Below are the code and all the weights of a small trained network. Each question names an input and a class and asks about switching units off, where a switched-off unit gives its printed mean instead of its output.

import numpy as np


def w(rows, s, z=0):
    codes = np.array(rows[::2]) - 128.0
    scale = np.full(codes.shape[1], s)
    scale[-1] = z or s
    return codes * scale


def norm(h):
    return h / np.sqrt((h * h).mean(-1, keepdims=True) + 1e-5)


def f(y):
    return np.maximum(y, 0)


def log_softmax(a):
    a = a - a.max(-1, keepdims=True)
    return a - np.log(np.exp(a).sum(-1, keepdims=True))


def net(x, mask):
    res = np.array(x, float).reshape(1, 6) / 4 @ E
    u = 0
    for l in range(4):
        y = f(norm(res) @ A[l][:, :-1].T + A[l][:, -1])
        res = res + np.where(mask[u : u + 5], y, B[l][:, -1]) @ B[l][:, :-1]
        u += 5
    return log_softmax(norm(res)[-1] @ U[:, :-1].T + U[:, -1])


A, B = {}, {}
E = w([
[2,119,8,59,45,194,134],'x0',
[127,69,109,90,148,126,134],'x1',
[231,137,75,194,108,202,11],'x2',
[95,85,40,177,123,17,85],'x3',
[183,170,83,121,80,120,238],'x4',
[123,42,161,178,25,127,131],'x5',
],0.0057)
A[0] = w([
[132,173,65,153,108,15,115,3],'L0N1',
[117,108,143,197,72,114,149,47],'L0N2',
[214,154,48,138,87,107,255,32],'L0N3',
[168,112,114,144,226,100,167,74],'L0N4',
[125,179,91,69,128,103,145,187],'L0N5',
],0.0096,0.003)
B[0] = w([
[180,27,132,1,172,70,109,189],'L0N1',
[138,22,111,128,117,163,179,172],'L0N2',
[63,102,202,185,180,165,40,253],'L0N3',
[134,246,84,141,80,109,106,193],'L0N4',
[120,142,47,109,146,161,128,208],'L0N5',
],0.01,0.0056)
A[1] = w([
[18,159,201,97,146,12,254,6],'L1N1',
[157,128,164,144,86,60,157,57],'L1N2',
[193,159,156,126,124,48,161,104],'L1N3',
[153,163,198,76,83,152,180,86],'L1N4',
[63,159,220,168,151,30,96,110],'L1N5',
],0.0094,0.002)
B[1] = w([
[254,25,13,212,180,233,69,252],'L1N1',
[186,224,167,121,86,56,191,159],'L1N2',
[98,157,85,120,63,94,222,193],'L1N3',
[176,153,153,35,180,126,182,180],'L1N4',
[20,152,146,201,141,139,127,245],'L1N5',
],0.0081,0.0046)
A[2] = w([
[6,106,143,133,184,167,121,155],'L2N1',
[176,182,220,191,72,76,97,254],'L2N2',
[86,181,158,119,198,178,188,68],'L2N3',
[93,111,96,184,97,1,127,15],'L2N4',
[38,119,193,123,141,109,36,49],'L2N5',
],0.008,0.00085)
B[2] = w([
[83,160,173,255,131,39,97,254],'L2N1',
[83,185,88,167,141,103,214,203],'L2N2',
[75,76,134,85,137,139,97,208],'L2N3',
[185,57,150,37,166,43,115,188],'L2N4',
[52,53,131,194,178,98,151,199],'L2N5',
],0.0084,0.0053)
A[3] = w([
[143,29,225,133,9,103,207,2],'L3N1',
[35,122,61,90,21,124,95,155],'L3N2',
[107,154,254,89,145,232,179,233],'L3N3',
[247,154,81,203,67,154,17,93],'L3N4',
[117,202,92,49,194,49,63,104],'L3N5',
],0.01,0.0012)
B[3] = w([
[69,214,157,70,127,255,124,226],'L3N1',
[168,191,179,135,158,58,187,252],'L3N2',
[128,69,126,91,143,40,110,250],'L3N3',
[135,78,75,145,162,133,167,237],'L3N4',
[106,118,188,112,84,214,151,253],'L3N5',
],0.015,0.0047)
U = w([
[177,86,52,165,200,173,170,128],'0',
[103,116,147,117,187,135,173,219],'1',
[80,124,163,184,156,124,50,162],'2',
[154,91,175,7,155,75,90,101],'3',
[109,182,134,93,119,230,119,132],'4',
[135,212,113,137,143,81,202,83],'5',
[180,156,134,127,54,86,60,3],'6',
],0.011,0.0042)

Each question gives the input, the list of numbers given to net, and the class t.
The units are the neurons (one row each of A and B). Each row of codes is followed by its name. A weight is (code - 128) times the scale printed after its matrix; where a second scale follows, it is the last column's (A, B and U).
mask holds one flag per neuron, layer by layer. A switched-off neuron (its flag False) gives its mean, the last column of its row in B, instead of its output. The means were averaged over made-up inputs and are rounded, as every weight is.
A unit's drop is (log p(t) with every unit on - log p(t) with that unit switched off) / (log p(t) with every unit on - log p(t) with every unit switched off).
The circuit of an input: a set's keep is (log p(t) with only the set's units on - log p(t) with every unit switched off) / (log p(t) with every unit on - log p(t) with every unit switched off). Starting from the 12 units with the biggest drops (on a tie, the unit counted first), units are removed one at a time, each time the one whose removal leaves the highest keep (on an exact tie, the one counted first), for as long as the keep stays at least 0.8.
units of the circuit, in order: the units of the circuit, biggest drop first
unit that matters most: the unit with the biggest drop
top k neurons: the k neurons with the biggest drops, biggest first
k most important neurons of layer l: the k neurons of layer l with the biggest drops, biggest first
input [7,2,4,-8,3,1], class 3: units of the circuit, in order => [L3N3, L1N1]
input [4,1,-4,-8,5,-7], class 3: units of the circuit, in order => [L3N3]
input [-1,-5,5,6,-3,3], class 3: units of the circuit, in order => [L1N1, L2N4, L0N3]
input [0,-4,3,6,-6,8], class 4: top 4 neurons => [L3N1, L0N2, L0N3, L1N1]
input [-7,2,5,-3,0,2], class 5: top 3 neurons => [L2N2, L1N1, L0N3]
input [-6,5,6,5,-3,-7], class 4: 2 most important neurons of layer 1 => [L1N1, L1N3]
input [-6,4,-6,8,-4,-8], class 3: 2 most important neurons of layer 0 => [L0N1, L0N3]
input [-7,5,-8,8,3,-7], class 0: 3 most important neurons of layer 3 => [L3N3, L3N2, L3N1]
input [5,1,-5,7,-2,7], class 3: 2 most important neurons of layer 1 => [L1N5, L1N3]
input [-7,-5,6,-1,6,-1], class 5: 2 most important neurons of layer 1 => [L1N1, L1N3]
input [-7,1,-7,7,4,-6], class 0: top 3 neurons => [L1N1, L3N3, L3N1]
input [6,3,-3,2,8,-1], class 2: units of the circuit, in order => [L0N3, L2N1]
input [8,-3,-1,6,0,1], class 5: 2 most important neurons of layer 3 => [L3N2, L3N3]
input [-2,4,0,5,-2,1], class 3: unit that matters most => L0N3
input [-3,-5,-7,2,8,3], class 2: top 3 neurons => [L0N3, L1N5, L2N1]
input [-8,-5,-6,-4,0,2], class 5: units of the circuit, in order => [L1N3, L0N3]
input [6,6,-4,-5,8,-2], class 2: units of the circuit, in order => [L0N3, L2N1]
input [-6,-5,-1,-2,2,-2], class 5: units of the circuit, in order => [L0N4, L1N3]
input [8,-6,2,1,8,-2], class 2: top 3 neurons => [L0N3, L2N1, L1N1]
input [7,7,5,6,6,-5], class 1: top 2 neurons => [L1N1, L3N2]
input [-2,2,4,5,-4,4], class 3: top 3 neurons => [L1N1, L0N3, L2N4]
input [7,4,-1,-1,4,6], class 5: unit that matters most => L3N2
input [-7,5,0,4,1,4], class 5: top 3 neurons => [L1N2, L0N4, L2N2]
